Below is a small trained network, with its code and all its weights. Each question gives an input and a class and asks what happens when units are switched off, that is, made to give their printed mean instead of their output.

import numpy as np


def w(rows, s, z=0):
    codes = np.array(rows[::2]) - 128.0
    scale = np.full(codes.shape[1], s)
    scale[-1] = z or s
    return codes * scale


def norm(h):
    return h / np.sqrt((h * h).mean(-1, keepdims=True) + 1e-5)


def f(y):
    return y / 2 * (1 + np.tanh(0.7978845608 * (y + 0.044715 * y**3)))


def log_softmax(a):
    a = a - a.max(-1, keepdims=True)
    return a - np.log(np.exp(a).sum(-1, keepdims=True))


def net(x, mask):
    res = np.array(x, float).reshape(1, 8) / 4 @ E
    u = 0
    for l in range(2):
        y = f(norm(res) @ A[l][:, :-1].T + A[l][:, -1])
        res = res + np.where(mask[u : u + 16], y, B[l][:, -1]) @ B[l][:, :-1]
        u += 16
    return log_softmax(norm(res)[-1] @ U[:, :-1].T + U[:, -1])


A, B = {}, {}
E = w([
[126,128,127,130],'x0',
[129,127,126,129],'x1',
[175,184,6,95],'x2',
[70,176,164,59],'x3',
[127,127,125,132],'x4',
[140,86,43,87],'x5',
[128,128,126,128],'x6',
[127,125,127,133],'x7',
],0.0014)
A[0] = w([
[157,150,153,167,229],'0.n1',
[153,65,112,113,60],'0.n2',
[71,130,174,156,230],'0.n3',
[187,187,103,195,177],'0.n4',
[147,127,225,152,84],'0.n5',
[108,61,111,92,190],'0.n6',
[190,159,104,174,106],'0.n7',
[120,170,146,74,97],'0.n8',
[224,199,89,195,119],'0.n9',
[146,192,102,148,178],'0.n10',
[163,94,79,110,16],'0.n11',
[121,253,97,45,56],'0.n12',
[129,161,131,130,64],'0.n13',
[67,144,167,135,7],'0.n14',
[191,60,198,149,121],'0.n15',
[126,104,108,122,127],'0.n16',
],0.0042,0.0016)
B[0] = w([
[158,159,116,198,215],'0.n1',
[124,46,80,150,109],'0.n2',
[172,229,110,112,238],'0.n3',
[185,168,194,154,226],'0.n4',
[112,171,23,90,180],'0.n5',
[204,86,157,149,184],'0.n6',
[144,140,216,98,161],'0.n7',
[101,101,157,178,142],'0.n8',
[201,197,208,150,235],'0.n9',
[209,87,164,168,205],'0.n10',
[118,174,85,54,111],'0.n11',
[99,69,50,242,252],'0.n12',
[130,91,168,105,101],'0.n13',
[91,191,135,70,100],'0.n14',
[86,103,3,182,181],'0.n15',
[149,101,129,145,132],'0.n16',
],0.0028,0.0013)
A[1] = w([
[52,26,108,95,76],'1.n1',
[149,230,162,76,64],'1.n2',
[118,147,152,199,57],'1.n3',
[50,44,165,40,2],'1.n4',
[179,173,113,186,14],'1.n5',
[166,80,195,114,111],'1.n6',
[113,33,50,132,185],'1.n7',
[48,170,224,72,106],'1.n8',
[120,191,105,234,63],'1.n9',
[114,25,121,156,123],'1.n10',
[128,196,27,67,159],'1.n11',
[49,73,85,19,90],'1.n12',
[87,89,51,115,96],'1.n13',
[69,60,167,4,24],'1.n14',
[73,48,191,33,24],'1.n15',
[200,61,70,160,167],'1.n16',
],0.0036,0.0015)
B[1] = w([
[253,162,203,211,122],'1.n1',
[141,64,217,162,134],'1.n2',
[74,129,51,169,146],'1.n3',
[204,201,135,234,81],'1.n4',
[115,144,114,227,160],'1.n5',
[63,103,117,177,110],'1.n6',
[161,73,222,115,216],'1.n7',
[133,122,146,43,133],'1.n8',
[75,169,41,213,213],'1.n9',
[117,91,172,47,149],'1.n10',
[120,76,225,156,169],'1.n11',
[182,188,205,220,124],'1.n12',
[194,87,169,142,142],'1.n13',
[158,180,105,254,81],'1.n14',
[186,223,155,197,73],'1.n15',
[80,165,159,56,248],'1.n16',
],0.003,0.0017)
U = w([
[41,234,12,238,194],'0',
[231,230,202,226,242],'1',
[239,4,214,67,161],'2',
[250,63,53,29,5],'3',
[37,255,211,99,26],'4',
],0.0036,0.0028)

Each question gives the input, the list of numbers given to net, and the class t.
The units are the neurons (one row each of A and B). Each row of codes is followed by its name. A weight is (code - 128) times the scale printed after its matrix; where a second scale follows, it is the last column's (A, B and U).
mask holds one flag per neuron, layer by layer. A switched-off neuron (its flag False) gives its mean, the last column of its row in B, instead of its output. The means were averaged over made-up inputs and are rounded, as every weight is.
A unit's drop is (log p(t) with every unit on - log p(t) with that unit switched off) / (log p(t) with every unit on - log p(t) with every unit switched off).
unit that matters most: the unit with the biggest drop
k most important neurons: the k neurons with the biggest drops, biggest first
top k neurons in layer l: the k neurons of layer l with the biggest drops, biggest first
drop of u: that unit's drop, to one decimal
input [-8,4,2,4,2,2,-4,2], class 2: most important neuron	[0.n12]
input [3,-2,-7,-3,-7,0,6,6], class 0: 2 most important neurons	[0.n3; 1.n9]
input [4,-7,-8,-1,-2,0,2,0], class 0: top 2 neurons in layer 1	[1.n16; 1.n2]
input [6,-1,5,8,2,1,2,0], class 2: top 4 neurons in layer 0	[0.n9; 0.n1; 0.n3; 0.n4]
input [-5,-1,-6,-3,-4,0,8,7], class 0: 3 most important neurons	[0.n3; 1.n9; 0.n1]
input [7,-8,-4,1,5,7,-3,0], class 1: top 2 neurons in layer 0	[0.n12; 0.n10]
input [-2,1,8,5,-2,2,-6,0], class 2: top 2 neurons in layer 1	[1.n11; 1.n7]
input [8,-7,8,7,8,8,-3,-5], class 2: top 2 neurons in layer 1	[1.n11; 1.n7]
input [-5,0,6,3,3,3,6,-5], class 2: top 2 neurons in layer 0	[0.n3; 0.n1]
input [1,-2,7,8,-1,2,3,1], class 2: top 3 neurons in layer 1	[1.n11; 1.n7; 1.n13]
input [3,-5,0,2,-6,7,-4,3], class 1: drop of 1.n10	-0.1
input [0,2,-2,-3,7,-7,6,4], class 0: drop of 0.n15	0.1
input [7,-4,5,7,-6,7,1,8], class 2: drop of 0.n12	0.2
input [1,-1,-7,0,5,-6,-5,3], class 0: unit that matters most	0.n15
